Below are the code and all the weights of a small trained network. Each question names an input and a class and asks about switching units off, where a switched-off unit gives its printed mean instead of its output.

import numpy as np


def w(rows, s, z=0):
    codes = np.array(rows[::2]) - 128.0
    scale = np.full(codes.shape[1], s)
    scale[-1] = z or s
    return codes * scale


def norm(h):
    return h / np.sqrt((h * h).mean(-1, keepdims=True) + 1e-5)


def f(y):
    return y / 2 * (1 + np.tanh(0.7978845608 * (y + 0.044715 * y**3)))


def log_softmax(a):
    a = a - a.max(-1, keepdims=True)
    return a - np.log(np.exp(a).sum(-1, keepdims=True))


def net(x, mask):
    res = np.array(x, float).reshape(1, 2) / 4 @ E
    u = 0
    for l in range(2):
        y = f(norm(res) @ A[l][:, :-1].T + A[l][:, -1])
        res = res + np.where(mask[u : u + 11], y, B[l][:, -1]) @ B[l][:, :-1]
        u += 11
    return log_softmax(norm(res)[-1] @ U[:, :-1].T + U[:, -1])


A, B = {}, {}
E = w([
[105,3,21],'x0',
[13,98,110],'x1',
],0.0039)
A[0] = w([
[229,142,159,139],'L0N0',
[189,227,164,122],'L0N1',
[196,129,38,62],'L0N2',
[84,187,157,163],'L0N3',
[209,119,97,91],'L0N4',
[162,93,62,170],'L0N5',
[164,201,81,119],'L0N6',
[251,110,110,254],'L0N7',
[119,100,127,97],'L0N8',
[220,67,66,45],'L0N9',
[90,166,129,98],'L0N10',
],0.013,0.0075)
B[0] = w([
[114,82,115,202],'L0N0',
[168,116,62,227],'L0N1',
[66,153,199,150],'L0N2',
[141,158,154,191],'L0N3',
[61,171,142,154],'L0N4',
[83,107,117,183],'L0N5',
[111,87,118,148],'L0N6',
[156,106,183,254],'L0N7',
[134,116,126,124],'L0N8',
[75,184,247,168],'L0N9',
[118,151,128,136],'L0N10',
],0.013,0.0098)
A[1] = w([
[95,104,91,66],'L1N0',
[161,105,139,42],'L1N1',
[146,136,165,168],'L1N2',
[140,89,53,161],'L1N3',
[134,132,158,70],'L1N4',
[163,153,91,137],'L1N5',
[148,147,147,72],'L1N6',
[152,179,121,97],'L1N7',
[150,80,148,171],'L1N8',
[102,41,138,253],'L1N9',
[104,250,114,186],'L1N10',
],0.015,0.0033)
B[1] = w([
[100,112,112,136],'L1N0',
[161,108,131,134],'L1N1',
[134,125,121,166],'L1N2',
[60,107,176,205],'L1N3',
[120,140,147,131],'L1N4',
[57,137,175,163],'L1N5',
[68,134,159,131],'L1N6',
[46,143,120,151],'L1N7',
[209,131,140,182],'L1N8',
[164,173,75,255],'L1N9',
[192,254,66,221],'L1N10',
],0.0079,0.0066)
U = w([
[250,90,153,187],'0',
[158,241,85,201],'1',
[71,108,230,208],'2',
[27,94,36,190],'3',
[131,124,101,1],'4',
[132,120,102,22],'5',
[124,125,106,22],'6',
],0.021,0.0098)

Each question gives the input, the list of numbers given to net, and the class t.
The units are the neurons (one row each of A and B). Each row of codes is followed by its name. A weight is (code - 128) times the scale printed after its matrix; where a second scale follows, it is the last column's (A, B and U).
mask holds one flag per neuron, layer by layer. A switched-off neuron (its flag False) gives its mean, the last column of its row in B, instead of its output. The means were averaged over made-up inputs and are rounded, as every weight is.
A unit's drop is (log p(t) with every unit on - log p(t) with that unit switched off) / (log p(t) with every unit on - log p(t) with every unit switched off).
unit that matters most: the unit with the biggest drop
top k neurons: the k neurons with the biggest drops, biggest first
k most important neurons of layer l: the k neurons of layer l with the biggest drops, biggest first
drop when u is switched off: that unit's drop, to one decimal
input [-5,0], class 0: 2 most important neurons of layer 0 => L0N4, L0N5
input [1,-6], class 2: top 3 neurons => L0N9, L0N4, L0N2
input [0,-1], class 0: unit that matters most => L0N7
input [4,1], class 3: top 4 neurons => L0N5, L0N7, L1N10, L0N3
input [0,5], class 1: 2 most important neurons of layer 0 => L0N1, L0N7
input [0,1], class 1: top 4 neurons => L0N7, L0N1, L0N0, L1N10
input [1,-8], class 2: top 2 neurons => L0N9, L0N4
input [2,1], class 3: top 4 neurons => L0N7, L0N5, L1N10, L0N3
input [0,4], class 1: top 3 neurons => L0N7, L0N1, L0N0
input [1,5], class 3: drop when L0N7 is switched off => 2.1
input [1,4], class 3: drop when L0N7 is switched off => 1.6
input [1,8], class 3: drop when L0N9 is switched off => 2.2
